[[-52  16  57 -17 -16  -3  49]
 [ 44  43  54 -38 -34  17  44]
 [-29  40  86 -31 -20  -5  63]] → 40

[[  0  -7  40   8  -6  18]
 [-28 -14  20  47 -18   1]
 [ -6   1  -5 -81   5 -14]] → 1

[[ 46  90  71 -11  55   0  17]
 [ 69  57  22 -12  66 -21  40]
 [105  42 -25  32  37 -39 -15]] → 42

[[-93  69  68 -30]
 [-72  -9 -18   7]
 [-97 -17 -31   7]] → -17

[[  14   27   32 -100  -20]
 [ -21   -4   61  -17  -66]
 [   5  -58    4   92  -17]] → -58

[[80  8 42 58  8]
 [52  4 25 31  4]
 [10  1  5  8  1]] → 1

[[-71  22 -81 -35 -51 -26  52]
 [ 11  55  39 -46  22  -4   4]
 [-69  23 -83 -37 -52 -25  53]] → 23

[[  4   4  56  47]
 [ 73 -14  52  44]
 [ 48 -11  82  69]] → -11
---
[ 0.00 -0.11  0.16  0.09 -0.07 -0.02 -0.05] >> 0.00
[ 163.54 -122.81    8.69 -138.68  -95.75 -120.24] >> 163.54
[ -0.70  -7.95   8.92 -12.38   9.76  17.34  -8.94] >> -0.70
[ 1.1 -0.4 -1.4  1.0] >> 1.1
[-11.095   3.525   9.906  -6.762] >> -11.095
[-13.619  -3.583  -7.731  16.624  12.046  13.810] >> -13.619
[-1.336 -0.520 -0.508 -0.706  1.843] >> -1.336
[-1.153 -0.845 -1.450 -0.540 -0.705  1.951] >> -1.153
[-0.49 -0.78 -1.21  1.46] >> -0.49
[-0.16 -0.06  0.11  0.17] >> -0.16
---
[920, 531, 207, 492, 299, 486, 135] → 492, 920

[6151, 8722, 2377, 7972, 6199, 3315, 6723] → 7972, 8722

[5820, 7010, 3040, 8974, 9722, 8028, 7237] → 8974, 9722

[-14, -17, -13, -46, 31] → -13, 31

[[58, 147, 230, 114, 62, 104, 111],
 [84, 98, 125, 88, 80, 96, 81],
 [111, 122, 112, 85, 94, 89, 113]] → 88, 230

[[6, 3, 2, 3, 4],
 [4, 7, 2, 4, 5],
 [3, 3, 2, 4, 4]] → 2, 7

[[505, 99, 295, 510, 757],
 [464, 376, 550, 341, 309],
 [521, 287, 383, 85, 681]] → 550, 757

[3492, 6865, 9346, 6771, 2108] → 9346, 9346

[-160, -179, -190, 519, 430, -610, -768] → 519, 519
---
[[ 45 -18 -14  21 -78]
 [111  63  71 -49  11]
 [ 44  13 -67   9  54]] → -78

[[ -80  -26  -58 -105  -60]
 [  14  -47 -107   40  -66]
 [ -12  -77   32   44  -94]] → -60

[[ 47  74 -16  12  19]
 [-33 -29  31 -33 -13]
 [ 50  54 -80 -15 -13]] → 19

[[ -7  20  46 -41  -1]
 [ 16 -36 -86 -30   7]
 [ -4  32  18  29  18]] → -1

[[ 43  92 -74  36 -32]
 [  0 -42   7 -59   4]
 [ 50 -23   2   6 -55]] → -32

[[-19  -8  11  18 -19]
 [ 20  -8  47 -25 108]
 [ 29  51 -96 -36 -82]] → -19

[[-16  32  20 -34  98]
 [-25  85  39  -8  13]
 [ 30  93 -14   1  22]] → 98
---
914,565,666,238,621,738,171 ⇒ 914
50,82,20,48 ⇒ 50
61,165,79,204 ⇒ 61
3,2,2,3,8 ⇒ 3
-10,27,-17,-46 ⇒ -10
5,2,0,3,9 ⇒ 5
60,541,19,988,411 ⇒ 60
---
[-24 -35 -52 -91  66] ==> -35
[ -48    9   -1   44 -102] ==> 9
[-110    6  -47   29  -59] ==> 6
[-80 100   7  14   4] ==> 100
[-25 103   7  -6 -16] ==> 103
[-39 -24 -60 107  29] ==> -24
[-10 -54   4 -25  80] ==> -54
[ 43 -29 -86 -13 -40] ==> -29
---
[[7, 3, 2, 8, 2, 4, 6], [7, 3, 2, 7, 1, 2, 1]] ==> 1
[[92, -207, 329, 166, 222, -128, 537], [84, -254, -70, -418, -403, -642, -307]] ==> -403
[[59, 67, 52, 69, 85, 58], [56, 70, 20, 58, 1, 74]] ==> 58
[[5, 2, 5, 4, 8], [5, 2, 6, 3, 5]] ==> 6
[[43, 14, 37, 69, 36, 96, 39], [74, 32, 38, 67, 12, 36, 69]] ==> 12
[[2060, 3316, 4783, 3612, 3823, 5521], [4646, 1213, 8194, 8853, 4612, 1705]] ==> 8853
[[847, -809, -538, -992], [-491, 84, -208, -349]] ==> 84
---
[  8 -23  92  44 -63  24  -7]	-7
[-56  65  95 104 -39]	-39
[-26  44  83  92  36]	36
[ 11  77   6 -96  61]	61
[ 29 -72  62  20   0 -82 -91]	-91
[-92  47 -34  24]	24
[ 29  -4 -92 -57]	-57
[ -6 -54 -17 -16 -18   2  91]	91
[-29 -46  84  13 -77 -86 -23]	-23
---
[[-19   2 -99  11 -59  -8 -86]
 [-90   2 -89  37  78  93 -74]
 [ -5 110  75  45 -50  16  59]] ⇒ 93

[[ 15   4 -37  -4 -59  16 -17]
 [ 21 -69  -5   1  33   8  10]
 [-60  17 -22 -92  45 -22 -59]] ⇒ 8

[[-14  21 -18  17  20   1]
 [ 41 -43  41 -13  -1  18]
 [ 83 -35 -36  -6   2  58]] ⇒ -1

[[  39   12    2  -62   79  -75]
 [  67  -30   13 -104  -24  -18]
 [  56    0    0  -81   58  -64]] ⇒ -24

[[ 70  61 -42  67  -4  69  42]
 [ -8  98 -63 -18  89 -19  46]
 [-10  48  33  82  16  47 -79]] ⇒ -19

[[-23  47 -12  -7  41]
 [-63  90 -19 -39  66]
 [-33  71 -14 -13  67]] ⇒ -39

[[-11  83 -80  12]
 [ -3 -47  45  17]
 [ 18  26 -47  -3]] ⇒ 45

[[-41 -40  41  19 -44  -7  46]
 [-42 -41  41  20 -44  -7  46]
 [-71 -86  85  49 -61 -16  86]] ⇒ -7

[[  14   -5   -2   26    0   -5]
 [ -61   16    1 -108    3   18]
 [ -17    5    0  -28    2    4]] ⇒ 3

[[-35 -19 -26  10 -28]
 [-18 -94 -37 -78 -43]
 [-14 -73 -42  -7 -52]] ⇒ -78
